Rows, each with roughly how far along a hidden order it lies (0 to 15)
(in the rows, 100 means zero)
[ 97  98  98  70 104 116 119  86 100 107 103 109  99  89 102  93 107 101
  94 104 100  99  72 134  99  96  73  95 101 111  94  85 108 111 136 101
 100 112 114 105  97  93  96  97  96 117 102  82  97 144  99  98 106  89
 103  97  93 118  98  91 101  96  98  87 101  85 118 114 109  89 116 103
  96 104  83 106 126 100  97 100 102  95 126  92  99  97  91  97 100  99
  97  91 116 105  98  94 105  86  95 114 115  99 104 111  95 100]  12
[ 99  98  99  74 103 116 117  86 100 105 103 108 102  90 102  94 106 102
  93 103 100  99  75 136  98  96  74  94 102 110  94  87 106 111 133 101
 100 111 117 106  98  94  93  97  96 116 102  83  98 147 101  98 106  82
 101  96  93 120  99  92 101  96  98  88 101  85 116 112 115  89 115 101
  94 103  82 105 121  99  97 100 102  96 128  92  99  97  91  97  99  97
  97  90 117 104  98  95 106  85  94 112 115  99 104 110  95  99]  11
[103  97  99  80 102 122 117  82  96 106 106 106 103  85 104  94 104 106
  92 103 103  99  74 143  98  96  72  92 104 109  93  80 102 116 160 106
 100 109 120 109  99  94  86  95  96 119 100  82  98 167 103  97 106  91
 103  95  92 119  99  90  98  95  97  83 101  79 122 119 134  82 113 107
  92 104  73 108 128  96  92 105 106  96 134  89  99  98  93  97 102  90
  96  91 124 103  97  94 111  79  89 112 109  99 106 113  96  98]  13
[100 101 102  74 101 130 117  77  84 108 108 101  94  78 104  95 102 110
  94  99 105  97  84 152 101  97  75  90 106  97  92  84 101 119 183 107
 102 106 116 110  99  94  71  93  97 124 103  79  98 185 107  94 107 121
 102  98  91 111 100  92  97  95  97  78 100  78 122 115 151  82 115 119
  89 105  68 108 122  95  90 105 102  98 133  88  99 102  95  97 106  90
  96  90 129 105  97  93 116  74  84 116 100 100 107 113  99  96]  15
[111  99 103 106  95  97  95 101 139  90 101 103 113 107  99 101 102  92
  90 106  97  97 101  70  92  97 113 105 100 100  97 102  93  86  69  95
  98 102 150 109 103 109 114 100  98  93  98 107 109 105 104 106  97  28
  83  89  98 115 102  96  93  93 103 122 106  99  93  90  92 101 107  73
 102  92 107  89  59  96 104  94  91 100 103 104 102  87  99 102  82  89
 109 103  89 100 102 106  97 107 103  82 118 102  99  97  89 104]  0
[101 101 102  81 100 107 105  93 119  98 103 106 102 100 100  98 104  96
  93 103  98  98  87 104  97  96  94 101 101 101  95  97 103  98 101  95
 100 108 131 107 100 100 101  99  98 106 103  93 103 128 102 101 102  61
  91  94  95 114 100  94  98  94 101 103 103  92 104  97  98  96 112  89
  98  99  96  96  86  99 102  93  93  98 115 100 100  94  93  99  91  97
 103  97 103 106 101 100 101  95 100  99 116 101 101 103  92 101]  5
[ 98  99  98  71 103 116 119  86 100 106 103 107 102  88 103  96 105 102
  94 104 100  99  76 133  98  95  77  95 102 111  95  87 108 112 134 101
 100 113 115 106  98  91  92  97  95 116 104  79  98 149 101  98 107  85
 100  97  93 116  98  91 101  96  98  85 100  85 117 113 112  89 116 104
  94 104  81 106 125  99  97  99 101  96 127  92  99  98  92  97 100  99
  96  91 118 104  99  94 106  83  93 111 115  99 104 110  96  99]  12
[106 101 103  88  98 105 100  94 124  95 103 103 104 101 100  99 102  95
  92 103  98  97  95  95  95  96 101 103 101  98  95 100  98  94  95  96
  99 105 137 109 102 103 101  99  98 103 102 100 105 125 105 102 100  58
  87  92  95 112 101  94  96  93 101 109 104  94 101  92 102  97 111  86
  98  96  98  94  72  97 102  93  91 100 110 101 101  93  95 100  88  93
 105  98  98 104 101 103 101  98  99  94 114 101 100 101  92 102]  3

Next part:
[117 103 124 101 113 106  74  97 120 106 102 114 159 136  93  83  97 103
  39 122 112 106]  7
[106  97  97 102 111 116  80 100 107 103  88  92  95  95  77  55  71 111
  67  95  87 118]  15
[113 105  84 102 104 101  89  92 100 100  85 102  51  69 100  74  95 101
 112  89  90  96]  11
[ 92  99 105  99  94 113 102 100  98 100 107 101  96 103  97 104 110  94
  89 100 110  99]  9
[122 113  92 104 119  93  88  91 112 116  89 119  70  60  97  46 119 105
  73 116  95 111]  9
[111 115  94 102 118  93  95  93 109 124  97 119  77  66 103  60 142  99
  48 111 107 116]  9
[114 105 124 101 115  95  80  96 117  92 102 111 157 112 108 104  99 102
  78 107 113  99]  1
[ 89  97 107  99  90 111  98 104  95  95 107 100  75 107  96 112  99  93
  96  95 108  99]  9
[110 102 119 101 118 104  83  94 108 100  96 113 149 126 100  88  88 102
  51 101 104  98]  5
[111 109  92 101 108 101  94  96 108 114  97 108  71  72  98  82 120 100
  95 110 102 113]  11
[104 114  95 101 111  99  95 100 100  99  85 104  79  56 114  82 106  95
 105  92  98 102]  7
[105  98 106 101 105 117  76 109 114  97 101 107 107 121  65  77  72 107
  58 132 106 115]  14
[106 100 110 101 117 111  81  97 108  95  95 110 125 112  91  66  84 105
  51  93 100 100]  9
[ 96  92 113  99  89 109  87 101 103  78 100  84 130 121  92 115  58 104
 113 102  98 101]  9
[108 101  96 101 106 107  86  95 108  97  92 100  83  86  96  81  95 102
 104 101 100  98]  9
[133 118 106 104 126  86  74  93 111 102  79 117 117  69 113  74 115 101
  94 104  98 112]  4
[117 115  92 103 121  88  95  90 109 120  91 119  66  69 102  43 130 102
  76 106  96 113]  9
[104  95 112 100 105 114  81  97 117  98 100 101 124 118  89  68  86 106
  69 104 102 102]  9
[123 106 121 102 125 102  78  97 117  91  89 105 144 108 100 104  81 109
  95  92 100 105]  2
[110 107  94 101 108  92 100 101 100 101  83  96  66  47 113  69  96 103
 133  97  83 105]  6
[114 104 122 101 118 102  79  97 115  97 100 116 159 124 101  85 103 101
  43 111 110 101]  4
[ 96 106 103  98  90  99 106  97  99 103 112 108 101 111 110 107 136  90
  90 119 123  91]  6
[ 99  92 106 100  91 112  85 105 106  89 107  95 109 126  78 105  69 106
  94 113  91 101]  11
[107 108 117  98 113  94 104  95 102  95  98 108 111  85 133 115 127  90
 107  89 115  92]  0
[111 110  95 101 111 100  93  93 112 124 102 114  91  68  98  79 136 100
  70 124 106 116]  12
[110 111 126 100 109  96  79  97 114 112 120 127 200 140  94 123 137  92
   0 136 132 113]  7
[ 93  98  99  99  89 118 105  99  98  93 103  96  65  96  98 102  99  98
 114  97 105  96]  9
[ 96  91 123  97  99 106  88 108 100  85 102  91 156 132 102 135  82  95
  86  87 113 101]  3
[105 104 112 100 113 105  83 102 119 116 106 113 129 111  90  87 122  97
  32 122 118 118]  8
[118 111  92 104 121  88  93  87 104 115  90 115  86  73 105  56 122 105
  72 106  95 108]  10
[113 114 102 100 118  97  91 102  98 102  87 111  90  52 118  83 122  92
  88 100 105 111]  5
[102 114  94 101 107  91  99 104 100 110  87 106  45  25 112  87 113  97
  99  92  91 117]  9
[122 111 110 103 127  90  80  95 114 109  86 111 126  85  97  62 101 105
  47 111  99 115]  8
[122 112 115 101 117  96  74  96 114  92  89 111 133  92 105  88  93 101
  81 107 107 104]  4
[114 116 101 101 115  92  92  96 104 107  94 112 108  66 124  89 144  89
  74 106 112 107]  4
[104 103  83 102  97 105  91  95  93  94  83  94  34  55  97  61  85 102
 128  88  84 100]  14
[124 114  93 103 125  90  97  86 106 112  87 117  99  92 107  64 130 102
  78 108  97 103]  6
[110 103  89 103 114 105  82  97 103  93  80 100  63  73  90  69  78 105
 100  80  92 101]  11

New part:
[ 82  53 130 103  86  78  69  51  67  77  92  91 109 156  70  50  63  90
 112 131  97 121  85  60  48  76  47 108  96 138 113 114  91  45 122 105
 102  85  93 106  73  92 106 107 148 102  71 115 102 109  92  49 108  85
 120  79  95  79 122  89 130 200 114  92  46 111  94  72 104 120 126  97
  90  86  45  83 117]  0
[ 92  60  96  93  84  88 105  98  89  91 109 103 119 124  98  34  86  94
 122  78  98  83  89  98 108  95  65 102  65  74  80  99  94  66  99  95
 104 100  99  96  89  90 114 103 119 127  94  99  93 116  92  80 105  96
 108  98  97 128  88  95 111 121 106 102  89 105 107  72  92 108 102  92
 100  87  75 150 106]  10
[ 99 141 100 122 101 111  71 105 108  92  83 103 103  96 115 181 101 125
 118 186  97 134  96  70 120  96  90 108 182 122 138 101  81  89 104 112
 106  99  98  88 102 100  71 104 102  41 100  93 101 106  79  99 111 101
 102  87 104  35 115 100 100 162  79  97  92 119  62 120 104 101 111 106
 107 110  70   0  75]  0
[ 99  73 106  93 105  93 105 112  97  96 116  89 125 129  83  85  83  94
 105  49 101 102 102 102 108  92  83  95  84  78  85  99 106  42 107 105
  94  93 125 103  90 107 119 100 117 125  89  79  89 110 108  55 103 107
 107  98  95 136  83  88 114 121 103  95  99  79 105  82  97 110 106  91
  93  88  86 164 117]  9
[ 91  81 127  97  79  85  91  79  78  96  97 106  94 102  72  33  89  85
 101  73  99 102  85 101  54  94  80 102  66  94  93 124 100 103 103  93
 102 100  87 109  76  91 110 102 110 115  97 119 104 111 108 101  99  90
 101  86  94 114  89 104 105 118 122  99  60 101 110  94 105  89 100  96
  90  94  85 120 119]  14
[103 131  81 108 124 117  89  97 110  89 102  86 107 124 123 179  96 125
 127 154 103 120 123  84 134  97 102 103 159 115 110  77  98  68 103 110
  97  78 123  89 110 113  87 102 116  81  90  77  94  88  90  71 109 104
 108 101 106  68 102  95 113 125  72  96 122  99  88  94 101 125 118 106
 110 102  93  56  76]  3
[ 85  74  94  93  73  84 102  94  88  95 105 115 116  92 105  35  88  92
 120 109  95  68  83  96  80  93  57 106  49  76  85 104  83  81  94  85
 113 115  77  92  93  75 110 107 113 125 102 122  93 120  82 101 104  88
 106  96  99 111  95 105 117 101 111 109  72 122  94  72  87 102  96  94
 104  85  95 142  98]  12
[ 97 121  70 111 114 121  88 120 123  82  91 104 110 103 143 198 110 123
 145 190  96  91 106  75 149 102  81 110 149  94 129  66  82  95  97 103
 112 112 100  79 118  97  77 104  94  67  99  93  90  94  58 100 113  94
 107 116 110  51 138 103 109 112  67 104 120 131  74  88  86 122 109 107
 123 104 109  28  55]  2
[107  81  97  94 113 102 109 102 104  98 115  82 129 126  98 125  87 101
 117  77 102 114 102  99 122  93  91  95 111  69  95  90 104  50 106 111
  90  94 120 102  99 113 114  99 117 113  91  72  86 106 108  55 104 111
 105 100  96 129  77  86  98 117  85  96 125  76 101  87  97 114 114  92
  94  91  81 163 109]  7
[104  93  73 101 111 108 103 114 129  98 113  90 139 112 109 169  91 114
 122  78 102 113 103  94 146  94  97  98 122  68  90  97  93  65  95 109
  94  97 127  93 105 115 104  99 111  97  97  66  84 110  97  62 108 125
 106 101  98 117  81  90 101  94  68  97 129  81  86  93  94 110 111  92
 103  95  88 143  96]  5
[113 143  79 107 107 109  97 125 127 106  97 108 104  62 125 160 115 133
 108 111 102 115 110 101 121 108 119 101 158  82 106  92  93 114  82 101
 102 102  97  89 121 113  84 101  87  77 118  85 103 102  93 133 104 108
  94 102 104  83  96 107  90  23  88 103 131 109  74 118 104  93  94 106
 111 111 113  51  76]  0
[ 88  85 117  97  82  88  94  82  85  97  93 113  88  85  87  43  98  87
  92 104  96  84  85  98  57 100  81 103  67 115  98 116  96 117 100  89
 108 110  77 102  86  82 100 102  95 102 109 124 106 108  93 119  98  89
  98  93  98  99 100 107 105 113 121 103  68 118 104  97 100  87  93 101
  97  99  97 103 106]  15
[107 138  55 107 105 116 101 136 127 109 103 109 124  65 134 177 112 138
 135 121 100 102 104  88 138 108 104 105 144  51 102  87  83  52  80  98
 105 110 100  80 121 105  88 104  96  67 117  76  90 113  81 118 109 108
  99 105 104  96  94 105  95  31  72 106 139 108  66 103  92  99  97 100
 116 103 104  61  70]  2
[108 109  77 103 120 120 107 120 121 107 111  87 123  97 112 181 104 115
 118  87 102 117 111 103 149 100 115  95 122  73 101  81 101  78  92 111
  93  97 123  91 115 121  97  99  95  88  95  69  89 103 101  78 106 119
  99 104 101 111  88  93  91  82  71  98 142  82  84 105  97 108 106  95
 104 100  96 115  90]  3
[ 83  74 124 102  81  76  69  51  63  75  92 103  86 128  86  60  76 100
 109 169 101 104  94  72  33  87  53 110  84 138  97 111  94  67 112  96
 106  76  98  99  84  82 108 107 140 121  80 124 107  99  96  76 104  76
 116  86 100  62 128 101 135 189 115  98  45 116 104  73 104 111 117 107
  98  88  80  73 111]  2
